Below are the code and all the weights of a small trained network. Each question names an input and a target symbol and asks about switching units off, where a switched-off unit gives its printed mean instead of its output.

import numpy as np


def w(rows, s, z=0):
    codes = np.array(rows[::2]) - 128.0
    scale = np.full(codes.shape[1], s)
    scale[-1] = z or s
    return codes * scale


def norm(h):
    return h / np.sqrt((h * h).mean(-1, keepdims=True) + 1e-5)


def f(y):
    return y / 2 * (1 + np.tanh(0.7978845608 * (y + 0.044715 * y**3)))


def softmax(a):
    e = np.exp(a - a.max(-1, keepdims=True))
    return e / e.sum(-1, keepdims=True)


def log_softmax(a):
    a = a - a.max(-1, keepdims=True)
    return a - np.log(np.exp(a).sum(-1, keepdims=True))


def net(x, mask):
    ids = ['Ξαβζητφω'.index(c) for c in x.split()]
    T = len(ids)
    res = E[ids] + P[:T]
    u = 0
    for l in range(2):
        r = norm(res)
        for j in range(2):
            rows = slice(2 * j, 2 * j + 2)
            q, k, v = (r @ M[l][rows].T for M in (Q, K, V))
            z = softmax(np.where(np.tri(T) > 0, q @ k.T / 2**0.5, -1e9)) @ v
            o = O[l][rows]
            res = res + np.where(mask[u + j], z, o[:, -1]) @ o[:, :-1]
        u += 2
        y = f(norm(res) @ A[l][:, :-1].T + A[l][:, -1])
        res = res + np.where(mask[u : u + 8], y, B[l][:, -1]) @ B[l][:, :-1]
        u += 8
    return log_softmax(norm(res)[-1] @ U[:, :-1].T + U[:, -1])


Q, K, V, O, A, B = {}, {}, {}, {}, {}, {}
E = w([
[104,183,59,65],'Ξ',
[180,3,81,154],'α',
[95,194,76,81],'β',
[113,111,60,172],'ζ',
[126,36,59,137],'η',
[127,145,113,215],'τ',
[77,44,57,126],'φ',
[50,165,111,144],'ω',
],0.016)
P = w([
[165,111,138,2],'0',
[144,118,148,155],'1',
[147,160,75,188],'2',
[162,94,170,106],'3',
[60,147,203,158],'4',
[142,164,75,184],'5',
[170,101,159,102],'6',
[70,141,200,162],'7',
[140,171,75,189],'8',
[182,150,155,73],'9',
[84,127,198,160],'10',
],0.013)
Q[0] = w([
[221,156,198,173],'0.h0',
[132,23,30,104],'0.h0',
[37,142,142,167],'0.h1',
[99,70,1,154],'0.h1',
],0.0099)
K[0] = w([
[178,159,176,108],'0.h0',
[167,26,30,171],'0.h0',
[143,124,245,79],'0.h1',
[150,87,47,88],'0.h1',
],0.012)
V[0] = w([
[158,118,48,158],'0.h0',
[98,3,193,147],'0.h0',
[193,138,55,89],'0.h1',
[119,133,189,113],'0.h1',
],0.0077)
O[0] = w([
[116,254,145,225,253],'0.h0',
[145,110,176,164,199],'0.h0',
[153,160,176,156,240],'0.h1',
[189,190,40,209,47],'0.h1',
],0.0058,0.0043)
A[0] = w([
[107,100,90,147,253],'0.n0',
[138,150,186,221,112],'0.n1',
[164,40,20,162,67],'0.n2',
[155,248,219,235,90],'0.n3',
[60,217,55,253,93],'0.n4',
[142,81,23,157,68],'0.n5',
[127,70,91,120,56],'0.n6',
[48,230,153,60,145],'0.n7',
],0.0067,0.003)
B[0] = w([
[98,185,169,239,208],'0.n0',
[154,1,100,123,179],'0.n1',
[58,215,136,85,181],'0.n2',
[109,27,114,33,182],'0.n3',
[211,75,191,112,255],'0.n4',
[192,210,187,50,155],'0.n5',
[144,107,178,51,129],'0.n6',
[85,145,35,137,188],'0.n7',
],0.0056,0.0052)
Q[1] = w([
[222,137,59,180],'1.h0',
[150,117,224,34],'1.h0',
[143,164,2,216],'1.h1',
[227,115,43,190],'1.h1',
],0.0091)
K[1] = w([
[185,64,130,2],'1.h0',
[152,151,157,213],'1.h0',
[148,87,42,86],'1.h1',
[167,120,156,13],'1.h1',
],0.0097)
V[1] = w([
[49,53,2,176],'1.h0',
[158,185,116,194],'1.h0',
[68,94,101,133],'1.h1',
[64,159,198,111],'1.h1',
],0.011)
O[1] = w([
[171,193,249,63,255],'1.h0',
[255,170,91,149,34],'1.h0',
[236,177,186,230,179],'1.h1',
[56,120,151,216,73],'1.h1',
],0.0089,0.0042)
A[1] = w([
[127,169,201,121,215],'1.n0',
[171,121,163,39,195],'1.n1',
[209,107,95,81,223],'1.n2',
[104,109,15,114,138],'1.n3',
[162,81,65,120,157],'1.n4',
[139,63,178,202,85],'1.n5',
[84,171,104,164,178],'1.n6',
[108,128,141,253,254],'1.n7',
],0.011,0.0055)
B[1] = w([
[152,49,145,142,242],'1.n0',
[52,16,137,3,199],'1.n1',
[191,189,238,31,173],'1.n2',
[188,37,142,172,142],'1.n3',
[242,182,160,109,132],'1.n4',
[28,148,84,202,215],'1.n5',
[140,131,143,209,157],'1.n6',
[175,170,102,29,254],'1.n7',
],0.0076,0.0085)
U = w([
[178,199,40,149,130],'Ξ',
[223,40,5,155,130],'α',
[174,211,77,167,131],'β',
[247,163,142,66,104],'ζ',
[15,81,15,179,218],'η',
[95,5,86,1,156],'τ',
[34,171,194,235,2],'φ',
[178,166,244,90,107],'ω',
],0.011,0.003)

Each question gives the input, a string of symbols that net reads in full, and the target symbol t.
The units are the heads (2 rows each of Q, K, V and O) and the neurons (one row each of A and B). Each row of codes is followed by its name. A weight is (code - 128) times the scale printed after its matrix; where a second scale follows, it is the last column's (O, A, B and U).
mask holds one flag per unit, layer by layer, with each layer's heads first. A switched-off unit (its flag False) gives its mean, the last column of its rows in O or B, instead of its output. The means were averaged over made-up inputs and are rounded, as every weight is.
A unit's drop is (log p(t) with every unit on - log p(t) with that unit switched off) / (log p(t) with every unit on - log p(t) with every unit switched off).
The circuit of an input: a set's keep is (log p(t) with only the set's units on - log p(t) with every unit switched off) / (log p(t) with every unit on - log p(t) with every unit switched off). Starting from the 12 units with the biggest drops (on a tie, the unit counted first), units are removed one at a time, each time the one whose removal leaves the highest keep (on an exact tie, the one counted first), for as long as the keep stays at least 0.8.
units of the circuit, in order: the units of the circuit, biggest drop first
top k neurons: the k neurons with the biggest drops, biggest first
top k neurons in layer l: the k neurons of layer l with the biggest drops, biggest first
heads that matter: for each layer, one digit per head in row order, 1 if its drop is at least 0.15 and else 0, layers parted by /
input β Ξ ω, target β: units of the circuit, in order : 1.n1, 1.n7
input ζ τ τ, target ζ: units of the circuit, in order : 1.n7
input η τ Ξ τ α α β η η, target η: units of the circuit, in order : 1.h0, 1.n1
input ω η ζ, target ω: heads that matter : 01 / 10
input α α β η Ξ φ α Ξ φ, target α: top 4 neurons : 0.n3, 0.n1, 1.n3, 0.n4
input ζ ω Ξ η ζ η ω η φ η, target ζ: units of the circuit, in order : 1.h0, 0.n2
input ω η α η η ω, target ω: top 4 neurons in layer 0 : 0.n7, 0.n4, 0.n5, 0.n3
input τ φ φ Ξ η ω, target τ: heads that matter : 11 / 01
input α Ξ Ξ Ξ α τ β φ η α φ, target φ: top 2 neurons : 1.n5, 1.n1
input τ α ζ τ ζ α ω Ξ α, target τ: top 2 neurons in layer 0 : 0.n2, 0.n5
input ω τ ω η φ ω φ α η η τ, target τ: top 2 neurons in layer 1 : 1.n7, 1.n6
input ω ω η η φ Ξ τ φ, target φ: heads that matter : 00 / 01
input Ξ ω β η Ξ η φ Ξ η, target Ξ: top 4 neurons in layer 1 : 1.n7, 1.n1, 1.n2, 1.n5
input Ξ β τ α η φ, target Ξ: heads that matter : 10 / 10
input Ξ α α ζ η ζ η ω η φ η, target φ: heads that matter : 01 / 00
input ζ ζ φ ζ φ τ η τ ζ, target ζ: heads that matter : 11 / 00
input β ζ η ζ Ξ φ ω η η, target β: top neuron in layer 0 : 0.n1
input ω ω α, target ω: top 2 neurons in layer 0 : 0.n7, 0.n5
input η β τ η φ φ φ η Ξ, target η: heads that matter : 00 / 10
input ω η ζ ω φ, target ω: heads that matter : 01 / 10
input η η τ α φ Ξ β, target τ: top 4 neurons in layer 1 : 1.n1, 1.n7, 1.n3, 1.n4
input φ Ξ β, target φ: top 2 neurons : 0.n4, 0.n7
input ω Ξ τ, target ω: top 4 neurons : 0.n7, 0.n4, 0.n5, 0.n2
input φ τ α β, target τ: top 4 neurons : 0.n7, 0.n0, 1.n5, 1.n1
input Ξ η ζ φ φ ω η η φ, target Ξ: top 3 neurons : 1.n7, 1.n1, 0.n3
